Facts:
rekis: Φ pogrim; ξ 85
nuvan: Φ mogopum; ξ 211
pledra: ξ 85
tafadre: ξ 433
sinanu: Φ sonebi; ξ 433
monu: Φ dosto; ξ 511
brekle: ξ 345
faladra: Φ kistokis; ξ 511
skolen: Φ nevun; ξ 345
sonebi: Φ nonu; ξ 433
tritro: ξ 345
visubru: Φ tafadre; ξ 433
trefluk: Φ plumo,flumir,flizogra; ξ 345
gofilal: Φ drusto,fudripi; ξ 211
grinas: ξ 433
zagul: ξ 433
brasel: Φ plosis; ξ 433
plosis: Φ zaflok,mogopum; ξ 226
testo: Φ sagis; ξ 433
peguge: Φ trizabrim; ξ 345
brudotem: Φ plumo; ξ 226
brugror: Φ stikli; ξ 433
pemir: Φ kistokis; ξ 433
robri: Φ gremo,benok; ξ 85
lisos: Φ mogopum; ξ 433
flumir: ξ 433
kazever: Φ nonu; ξ 211
dripir: Φ dosak; ξ 433
fistu: Φ soplom,flizogra; ξ 433
trafo: Φ flistustun; ξ 433
soplom: ξ 433
skaskel: Φ plustan,gofilal; ξ 433
steplo: Φ rekli; ξ 433
stiflel: Φ kistokis,fudripi; ξ 511
rasor: Φ dosu,fudripi,dradesas; ξ 433
faso: Φ skolen; ξ 345
gofus: Φ griben; ξ 433
vamem: ξ 433
mumel: ξ 713
regomok: ξ 345
puro: Φ mokli,nosa; ξ 345
brogru: ξ 433
laklak: ξ 511
drudi: Φ stiflel,skivesun; ξ 713
dugi: Φ kistokis; ξ 511
radremu: Φ nevun,tafadre; ξ 211
tribo: Φ dosak; ξ 345
dosu: Φ zagul,rekli; ξ 433
klonaros: Φ dosto,viklor,lisos; ξ 211
stedran: Φ mogopum,klori,trofli; ξ 433
klaklin: Φ drusto,nuvan; ξ 345
skigum: Φ rekli; ξ 433
flogi: Φ faso; ξ 433
kloga: Φ tafadre,mogopum; ξ 713
mubrus: Φ gosek; ξ 433
dridulor: Φ pledra; ξ 433
skivesun: Φ nevun,flizogra; ξ 511
stipin: Φ fudripi; ξ 211
plumo: ξ 433
troval: Φ dosto; ξ 345
griben: ξ 713
broskun: Φ benok; ξ 433
vusul: Φ drusto,vidana; ξ 433
toples: Φ lonon,kegubruk; ξ 433
stifen: Φ mumel,kazever,tritro; ξ 211
vidana: ξ 433
plustan: ξ 713
kurir: Φ magrutris,flavovik; ξ 345
dosto: ξ 511
klosto: Φ sostidis,griben,kloga; ξ 511
vefa: Φ fudripi; ξ 211
sostidis: ξ 211
sagis: Φ griben; ξ 345
mogopum: ξ 433
lonon: ξ 433
skodan: Φ fligam; ξ 345
gosek: ξ 211
plasa: Φ skodan; ξ 345
gulo: Φ gofilal; ξ 433
dela: Φ sostidis; ξ 433
zestur: Φ sostidis,grimul; ξ 433
tefaklo: Φ grimul; ξ 345
nonu: Φ nosa; ξ 211
rekli: ξ 211
lurotas: Φ visubru,davil; ξ 211
mokli: Φ dosto,stikli; ξ 511
pokli: Φ monu; ξ 345
flizogra: ξ 345
toskul: Φ nevun,rekli; ξ 433
brastire: ξ 345
grimul: ξ 345
dridram: Φ dridulor; ξ 433
pledrik: Φ rasor; ξ 433
fusik: Φ soplam; ξ 345
nevun: ξ 433
rikel: Φ mubrus; ξ 433
stikli: Φ fligam,mogopum; ξ 511
troru: Φ skolen; ξ 433
kistokis: Φ mogopum; ξ 433
plopor: Φ treba,stikli,trefluk; ξ 433
zaflok: ξ 433
norul: Φ grinas; ξ 713
gremo: ξ 433
futinas: Φ vezur,gulo; ξ 433
dosak: Φ dosto,kistokis; ξ 433
treba: ξ 433
magrutris: ξ 433
flistustun: ξ 433
trofli: Φ mokli; ξ 433
davil: Φ grinas; ξ 433
fligam: Φ flizogra; ξ 433
stimus: Φ puro,futinas; ξ 211
deplukim: Φ mirun; ξ 345
nuzin: Φ gosek; ξ 713
besos: Φ tefaklo,dripir; ξ 433
stozor: Φ flistustun; ξ 433
trizabrim: Φ kistokis; ξ 345
drapus: Φ kado; ξ 511
tafes: Φ dosto; ξ 226
ditre: ξ 433
nosa: Φ sostidis; ξ 345
ploski: Φ fligam; ξ 211
kubrim: Φ troval; ξ 433
benok: ξ 211
steskas: ξ 211
skider: ξ 211
stogral: Φ skepo,pledra,plasa; ξ 511
dradesas: ξ 345
vezur: Φ skider; ξ 211
skerar: Φ brekle; ξ 511
brakor: Φ brekle; ξ 211
bronubol: Φ zaflok,pledrik; ξ 345
beskikur: Φ robri,plital; ξ 433
drusto: Φ zagul,rekli; ξ 433
grakogik: Φ flistustun,tafadre; ξ 433
druvan: Φ rekis,vamem,regomok; ξ 433
flavovik: Φ bigik,pledra,mogopum; ξ 211
statal: Φ monu,peflevi; ξ 433
mirun: Φ sostidis,nosa; ξ 345
kegubruk: Φ skolen; ξ 433
kado: Φ mogopum; ξ 433
peflevi: Φ nuvan,nosa; ξ 226
pogrim: Φ kegubruk; ξ 433
klori: Φ steskas,plasa; ξ 211
bigik: Φ robri; ξ 433
stegravek: Φ klori; ξ 211
steriven: Φ kazever,ditre; ξ 433
gribri: Φ skepo,drusto,mirun,brastire; ξ 345
viklor: Φ sostidis; ξ 433
gotre: Φ nevun; ξ 345
skepo: Φ skerar; ξ 433
fudripi: ξ 226
broflodol: Φ nosa,mubrus; ξ 211
soplam: Φ tefaklo; ξ 345
briladro: Φ sostidis; ξ 433
plital: Φ drusto,viklor; ξ 345

Known rows:
[  1  -6  -4   0 -13  -1   2  -6  -6   1 -14  -4  -7  -3   4   6   2   5
   5  -2   3  -3  -5  15   1   2   7   9 -19  -8  -1   5  17  -4  -5   9]: dela
[ -1  -1  -3   1 -10   1  -1  -6  -6   1 -14  -4  -6  -1  -1  12   0   6
   3  -5   5 -11  -5  12   7   2   4   6 -14  -2   2   5  14  -4  -5   9]: gofus
[  5  -2  -3   6  -5   5  -3  -2   4  -2  10   7   2  -7  -3  -7   8   4
 -14  -2   1  -4  10   3   2  -2  -9   1   9  17   0  -3  -1   2  -2   3]: skivesun
[  5  -4   4   8 -19   0  -4   1  -1   0 -20 -12   4  -4  10  -5   7   6
  -6   0  -6   5  14   4   6   4  25  -2  -2 -10   2   7  11   0   2   3]: stifen
[ -2   1  -4   2   5   2  10 -11  -7   7   1  28   2  -4   3  -2  -4  -5
   0  -3  -9  22   3  11 -18  -4   6   1 -11  12   3  -4  15  -2 -14  10]: tritro
[  9  19 -10   2   1   0   1 -10 -17   4   7   8   9   9  -8  16   8   4
  10  -1   8  -9  -5   7  12  -6 -18  -1 -15 -11 -14  17   7   2   3   8]: mogopum
[  8   4 -14  16   0  -3  -3  -2   5  -4   3  -4  -3  -6  -6  -3  21   1
 -10  -2   7  18  14  13   0   2  -3  14  11 -11   3 -10   9  12   2   2]: tafes
[  0  -5  -4   2  -2  -2  -3  -7  -5   7  -2  -9  -1  -1 -11  10   2   6
   3  -1  13 -17  -9   6   4   1   1  11 -13  -8  10   0   8  -6   3   2]: stedran
[  6  10  -5   0 -10   3   1  -7 -13  -2  -9   2   4  12  -1  15   0   4
   1  -5   7  -8  -3  10  13  -2  -4  -7  -4   5  -6   4  10  -2  -4  11]: grinas
[ -9 -15  -1  -2  -9  -2   2  -3  -3   2   2   5   0   8  -4  12  13   4
   9  -4  17 -13  -7   7  -7   4  -2 -10  -3  -1  -5   2   6  -4  -1   6]: rasor
[ -1  -9  -1  -2 -17   2  -3  -4  -6  -5  -5   0   6   7  -6   7  -5   5
  -3  -5  10 -13  -9  10   2   1   1  -8   5  15   0  -7   9  -6  -1   6]: troru
[ -4 -10   1   0  -7  -2   4  -5  -5   6 -12  -8  -4  11   0  15   7   2
   4  -3  13  -6   0   5   2   3  10  -1  -8  -8   5  -3   8  -7  -2   7]: beskikur
[  0  10  -4   1  -8   4  -1  -6 -10  -3 -10  -1   0   1  -9  17  -3   7
   1  -6   9 -21  -9  11  12   2  -4   0  -4   8  -1   7  10  -2  -4   9]: visubru
[  7  -1   0   7  -1   4   6  -4   2   7  -3   2  -3   4  10   2  16   0
 -13   0   1  10  21  -4   6  -2   3   0   0   1   5  -2  -2   0  -5   9]: skerar
[ -8 -15   0  -3 -13   0   1  -3  -2   1  -2   3   0   6   0  10   8   6
   4  -5  13 -12  -8   7  -5   3  -1 -11  -2   4  -6   1   8  -4  -4   8]: skigum
[  5   5 -12  13   0   0   0  -1   5  -2  -1  -2  -8  -6   4   1  24   3
 -12  -4   2  15  15  10   0   2   0  13   6 -11   3  -2   9  14  -3   7]: peflevi
[  1   0  -5   0 -11  -1   2  -6 -10   2  -6   3  -2   2   3   6   8   3
   8  -1   3  -1  -2  15   2   0   0   4 -19 -10  -8  10  15  -1  -4  10]: viklor
[  6  -2  -4  -2 -17  -1   2  -7 -10   2  -7   2   2   6   9   5   3   3
   2  -1   1   6   0  13   5  -2   4   3 -16  -7  -8   3  14  -3  -3  11]: ditre
[ -5  -5   1   6 -11   2  -6   0   0   1   2  -6   6  -7  -6  -3   7   7
   0   4   6 -15   4   1   3   2  -4  -1  11   3  -2   4   3  -4   3   1]: drudi
[  5   0  -6   0  -6  -3  -2  -8  -9   2   5  -1   3   1  -7   6   4   5
   6   0   9  -7  -6  10   5  -2  -4   9 -15 -10  -2   3  10  -3   4   3]: trofli

Rows:
No name comes twice in this set of rows, the named rows included.
[  4   9 -14  10  -1   1   3   0   1  -3  14  16   5   9   4   4  37   1
  -8  -6   8  16  15   5  -4  -1 -17 -11  18  -3 -18   2   0  17  -1   9] | fudripi
[ -7   0   1   5  22   1   9 -11  -2  13  -5  15  -2  -2 -14  12  -4  -4
   0  -5   5   4   1   0 -14  -1  10   3  -5  10  22 -11   5  -7  -9   4] | kurir
[ -8 -14   0  -3 -14   1  -1  -3   0  -1  -2   2   1   3  -3  10   2   6
   0  -6  13 -19 -10   7  -3   3  -1  -8   1  11  -1  -1   7  -5  -3   6] | toskul
[  5  17  -4   8 -14   5   0  -4 -11   1 -10   0   4  -3   5   2   8   6
   2   4  -6  -1  12   7  15  -3  -7   1  -3  -3 -13  20   9   2  -4  11] | griben
[ 11  16   4   9  -9   1   1  -2 -12   4 -16  -7  14  18   8   9  14   2
  -3   1   1   7  20  -5  17  -2  14 -20   4 -11  -7   9  -1   2   5   6] | benok
[  6  -2  -3  -1 -19   1   0  -7 -12  -5  -5   2  10  18   0   6  -3   0
  -2  -2   8   2  -3  12   7  -1   1 -10   5   8  -8 -10   8  -5   1   8] | vamem
[  4  -5  -2  -1 -13   0   0  -6  -8   1  -7  -2   3  10   0  10   0   3
   1  -2   9  -4  -4   8   5   0   3  -3  -5   0  -2  -2   9  -6   0   8] | brogru
[  2   3  -3  13  -1   5   1  -1   6   0  -9   0 -13 -14  -3   2   9   4
  -4  -1  -3  -2  14  10   4   4   3  15  -4   4  10   2   9   1  -9   7] | klosto
[  6   2  -1   0  -5  -1   5  -8 -13   6 -10  -3   4  21   3  17   6  -1
   2  -2  11  -1   3   2  12  -2   5  -7  -4  -5  -3  -3   5  -5   0  10] | gremo
[  3   3   1  12  -9  -1  -5   1  -2   0 -13 -11   4  -7  -3  -1  11   7
   3   1   0  -4  11   6   6   5  16   0  -3 -17   2   9  10   1   6  -2] | klonaros
[ -7   0  -6   8  16  -2   5 -10  -4   6   9  23   1  -9 -20   0  -3  -5
   9  -3   3   9  -2  14 -20   1   2   7  -6   8  12 -10  13  -4  -6   1] | tribo
[  4   0   3   7 -15   1  -1   1  -5   0  -8  -3  12   5   7  -3  14   5
  -2   0   1   3  14   1   5   2  13 -18   3  -8  -9   8   5   3   4   2] | vezur
[  3  -5  -2  -4  -7   0   4  -7  -8   9  -5   0   2  13   7  13   8   3
  -2  -2   7  -3   0   0   6  -3   4  -5 -14  -7  -2   5   5  -4  -2  10] | skepo
[ -9  -4  -1   1   7   5   4  -8  -1   2   5  26   4  -7 -12   2 -11  -1
  -3  -8   0  -2  -9   8 -21   0   1  -7   3  31  11 -10   8  -4 -12   4] | gotre

Now the same nodes, written a new way:
Known rows:
[-2  0  5  2  1  2  0 -5  5 -1  1  4  1 -2 -1  2 -6  2 -5  2 -2 -1  2  5
 -1  2  4  1]: futinas
[-10   1  -5   3   6   4   1  -3   3   4   5   6   0  -6 -15  10  -2 -10
  -1  -1  -3  11   1   5  -3   1  20  -3]: sostidis
[12 -3 -9  1  1  3  1  2  4 16  1  2 -1  4  2 -7 -4  1  0 -4  0 -6  1  4
 -2 16  3 -1]: tribo
[10 -3 -2  4 -3  1  3 10  2  7 -1 10  2  0 -2 -3  0  0  4  0  6  3  1 -4
 -3  8 -3 -2]: faso
[ -4   0   0   6   4   2   2  -8   6 -17   1   4  -2   2  -2   1  -2  -3
  -3   4  -1   0   5   6   2   8  -3   1]: beskikur
[ 5  0 -6 -1 -6 -1  4  5  0  6  6 12  2 -3  2 -1 -6  2  2  0  1  1  2  3
 -1  9  2 -4]: dradesas
[ 1  0 -4  0 -3  2 -4  3  2  3 -4  7  4 -3  2  4 -2 19  9 -5  5  6 -3  4
 -3 -1  8  1]: mumel
[-7  2  2  2 -1  2  3 -5  3 -9  4  5  2 -6 -3  7 -6 -5 -2  4  0  3  2  6
  1  2  3  0]: vidana
[-4  1  0  8  8  5 -1 -7  5 -3 -1  2  1  2 -2  0 -3  7 -4  1 -1  0 -3  7
  0  9  2 -1]: zestur
[  4  -2   7   4  -1   5   3   1   4  -2  -1  -1   2   0  -7   6  -2 -15
   3   4   7   5   2  -4   0   2   1   5]: kegubruk
[ -5   2 -12   2  -1   4  -2   3  -1  -5  -2  11   6  -2   2   7   0  17
   9  -4   7   5 -12   5  -2   4   7  -9]: griben
[-3  0  5  1 -2  2  1 -5  4 -5  3  4  1 -4  1  4 -8 -2 -4  3 -3  0  2  7
  1  0  3  3]: gulo
[ 2  0 -9  5  1 -1  2  2  3 -1  2 12 -1  1  5 -6 -3 13 -3 -1 -2 -2  2  6
 -2 13 -4 -6]: klaklin
[ 21  -7  -6  -4  -3   7  -1  -4  -2  22  -4  13  -7   5   6  -4  -2   4
  -2  -4   4  -3 -12  13   1  10  -1   9]: tafes
[-3 -1  1 -2 -3  7  3 -5  5  3  0  3  3 -9 -8  5  0 -7 -3  1  3 -1  0  2
  1 -2  6 -7]: treba
[ -4   0  -8   3 -11   4   2  -2   4   9  -2  13  -5   4  24  -2  10   7
   7  -2   8   1   0   8   9  14   8  -8]: robri
[ 1 -3  2  3  4  6 -1 -6  7  4 -1 -1  0  1 -4  0 -4 -4 -3  1  0 -4  0  5
 -1  7  5  4]: kubrim
[ 8 -2 -4  5 -4  1  5  8 -1  4 -1 11  2  1 -1 -7  0  4  0  0  5 -1 -2 -2
 -3  9 -7 -7]: gotre
[  6  -2  -9  -2  -5   1   4   3   4   8  -1  11  -1  -6  -4  -2   3   6
   1  -3   5  -2   4   1  -2   7  -1 -10]: skodan
[-11   2   5   7  -6  11   2 -10   7  17  -4  10  -1  -4  18   9  -1  16
   2   4   3  -2  -3   3   7  -2  -3  -7]: skerar

Rows:
No name comes twice in this set of rows, the named rows included.
[  4  -3  -6  -6  -9   4   3   8   0  21   1  11   4 -11  -6   3   1   2
   2  -3   5   1   0  -2  -3   0   6 -13] | flizogra
[ -1  -2   2   6   8  -1  -1  -4   6   0  -1   3  -3   0 -11  -1   2  -1
  -8   0  -6   4   6   6  -5   5   9   2] | broflodol
[-11   1   1   0  -7  16   0 -10   5  40   0   2   2  -8  16  13  -9   6
   5  -1   3  -5  -9   4   6   1  13  -3] | dosto
[ -5   0  -5   0   5   1   3  -5   4  -3   4   2  -2  -3 -11   4   0 -13
  -4   0  -5   2   4   7  -1   3   9  -2] | nuvan
[ 4  0 -5  2 -1  1 -4  1  3 -4 -6  7  3  2  4 -1  0 26  5 -4  5  2 -6  7
 -2  2  1 -1] | nuzin
[  5  -3   4   6   6  -1   0  -2   7  -1  -2   2  -3   1 -13  -3   3  -6
  -6   1  -2   3   6   3  -5   2   7   4] | stifen
[ 7 -2 -4  3 -2  3  0  5  4 18 -1 12  1 -4 -2  2 -1 11  3 -4  5  5  4  0
 -5  6  7 -1] | tritro
[ 1  1 -9  2 -2 -1  2  2  3  1  3 15  0 -5  1  2 -2 11  3 -2  1  5  5  4
 -2  6  2 -6] | brastire
[ 6 -2 -6  3  0  1 -1  1  4 16  0 10  0 -3  3 -4 -1 15 -1 -4  0 -1  3  5
 -4  8  5 -6] | puro
[ -9   1   4   0  -8  14   2 -10   5  33  -5   5   1  -7  15   7  -2  13
   0   0   3  -9 -10   4   7  -1   3 -13] | stikli
[ 15  -5  -7   0  -1   6  -2  -5  -2  18  -4  20  -6   2   5  -1   0  14
  -3  -4   4   1 -13  13   0   6   0   5] | peflevi
[ -6  -1  10   3  -9  12   3  -5   2  28  -5   6   3  -3  14   3  -5  10
   0   5   6  -7 -12   0   7  -2  -4 -11] | skivesun
[ -4   0   8   3  -9  12   2  -8   3  25  -2   2   1  -1  21   1 -10   8
   0   4   2 -10  -9   5   8   4  -2  -4] | stiflel
[ 1  2 -5 -4 -6  0 -2  2 -1 -7  1  5  4 -1  7  3 -6 15  7 -3  2  3 -5  8
 -1  0  4  0] | plustan

